Here is a tiny trained network, its code and every weight. The questions are about switching its units off for an input and a class, where a switched-off unit gives its printed mean instead of its output.

import numpy as np


def w(rows, s, z=0):
    codes = np.array(rows[::2]) - 128.0
    scale = np.full(codes.shape[1], s)
    scale[-1] = z or s
    return codes * scale


def norm(h):
    return h / np.sqrt((h * h).mean(-1, keepdims=True) + 1e-5)


def f(y):
    return y / 2 * (1 + np.tanh(0.7978845608 * (y + 0.044715 * y**3)))


def log_softmax(a):
    a = a - a.max(-1, keepdims=True)
    return a - np.log(np.exp(a).sum(-1, keepdims=True))


def net(x, mask):
    res = np.array(x, float).reshape(1, 2) / 4 @ E
    u = 0
    for l in range(2):
        y = f(norm(res) @ A[l][:, :-1].T + A[l][:, -1])
        res = res + np.where(mask[u : u + 3], y, B[l][:, -1]) @ B[l][:, :-1]
        u += 3
    return log_softmax(norm(res)[-1] @ U[:, :-1].T + U[:, -1])


A, B = {}, {}
E = w([
[207,185,134,92,130,170,125,167,39,82],'x0',
[147,105,77,84,108,83,254,179,45,130],'x1',
],0.0071)
A[0] = w([
[166,159,158,108,145,117,107,145,74,137,60],'L0N0',
[255,204,139,158,128,151,90,65,109,128,5],'L0N1',
[162,95,80,70,114,121,154,167,58,132,73],'L0N2',
],0.0077,0.0022)
B[0] = w([
[200,192,63,92,1,160,98,156,102,59,185],'L0N0',
[207,13,126,191,179,170,209,165,194,165,239],'L0N1',
[128,158,141,81,170,164,108,89,57,188,254],'L0N2',
],0.0091,0.0057)
A[1] = w([
[177,226,87,57,90,169,125,152,115,93,149],'L1N0',
[130,92,75,165,2,30,130,137,181,121,37],'L1N1',
[191,131,110,133,131,188,102,159,184,38,1],'L1N2',
],0.008,0.0028)
B[1] = w([
[85,152,195,125,65,85,79,132,208,50,254],'L1N0',
[165,73,127,140,56,51,134,190,91,88,169],'L1N1',
[174,2,120,150,137,188,170,73,116,163,210],'L1N2',
],0.013,0.0051)
U = w([
[80,125,22,83,197,100,228,82,38,235,162],'0',
[16,175,147,197,169,124,26,96,194,165,139],'1',
[130,174,66,169,178,123,123,150,98,91,22],'2',
[82,50,109,197,13,7,149,178,150,127,122],'3',
[135,241,208,45,23,124,106,122,86,29,170],'4',
[124,199,57,182,158,129,149,139,112,88,3],'5',
[226,36,141,202,138,230,134,99,166,145,178],'6',
],0.011,0.0059)

Each question gives the input, the list of numbers given to net, and the class t.
The units are the neurons (one row each of A and B). Each row of codes is followed by its name. A weight is (code - 128) times the scale printed after its matrix; where a second scale follows, it is the last column's (A, B and U).
mask holds one flag per neuron, layer by layer. A switched-off neuron (its flag False) gives its mean, the last column of its row in B, instead of its output. The means were averaged over made-up inputs and are rounded, as every weight is.
A unit's drop is (log p(t) with every unit on - log p(t) with that unit switched off) / (log p(t) with every unit on - log p(t) with every unit switched off).
The circuit of an input: a set's keep is (log p(t) with only the set's units on - log p(t) with every unit switched off) / (log p(t) with every unit on - log p(t) with every unit switched off). Starting from all 6 units, units are removed one at a time, each time the one whose removal leaves the highest keep (on an exact tie, the one counted first), for as long as the keep stays at least 0.8.
units of the circuit, in order: the units of the circuit, biggest drop first
k most important neurons: the k neurons with the biggest drops, biggest first
drop of u: that unit's drop, to one decimal
input [0,4], class 4: 2 most important neurons => L0N1, L1N0
input [-1,-3], class 1: units of the circuit, in order => L0N0, L1N2
input [-6,-2], class 3: units of the circuit, in order => L0N2, L1N1
input [0,5], class 4: 2 most important neurons => L0N1, L1N0
input [-7,-3], class 3: units of the circuit, in order => L0N2, L1N1
input [-7,-2], class 3: 2 most important neurons => L0N2, L1N1
input [-1,2], class 0: units of the circuit, in order => L0N0, L1N0
input [-3,-2], class 1: units of the circuit, in order => L0N1
input [0,0], class 0: 4 most important neurons => L0N0, L1N0, L0N2, L0N1
input [-3,-4], class 1: 3 most important neurons => L0N0, L0N1, L1N2
input [-2,-1], class 3: 3 most important neurons => L0N2, L0N1, L1N1
input [-7,8], class 0: 2 most important neurons => L1N0, L0N0
input [-5,-4], class 1: 2 most important neurons => L0N0, L0N1
input [-8,8], class 0: units of the circuit, in order => L1N0
input [-3,-1], class 3: 3 most important neurons => L0N2, L1N1, L0N1
input [-2,-3], class 1: 2 most important neurons => L0N0, L0N1
input [0,2], class 4: drop of L0N1 => 1.2
input [-2,5], class 0: drop of L0N0 => 2.4
input [-2,8], class 0: drop of L0N0 => 2.0
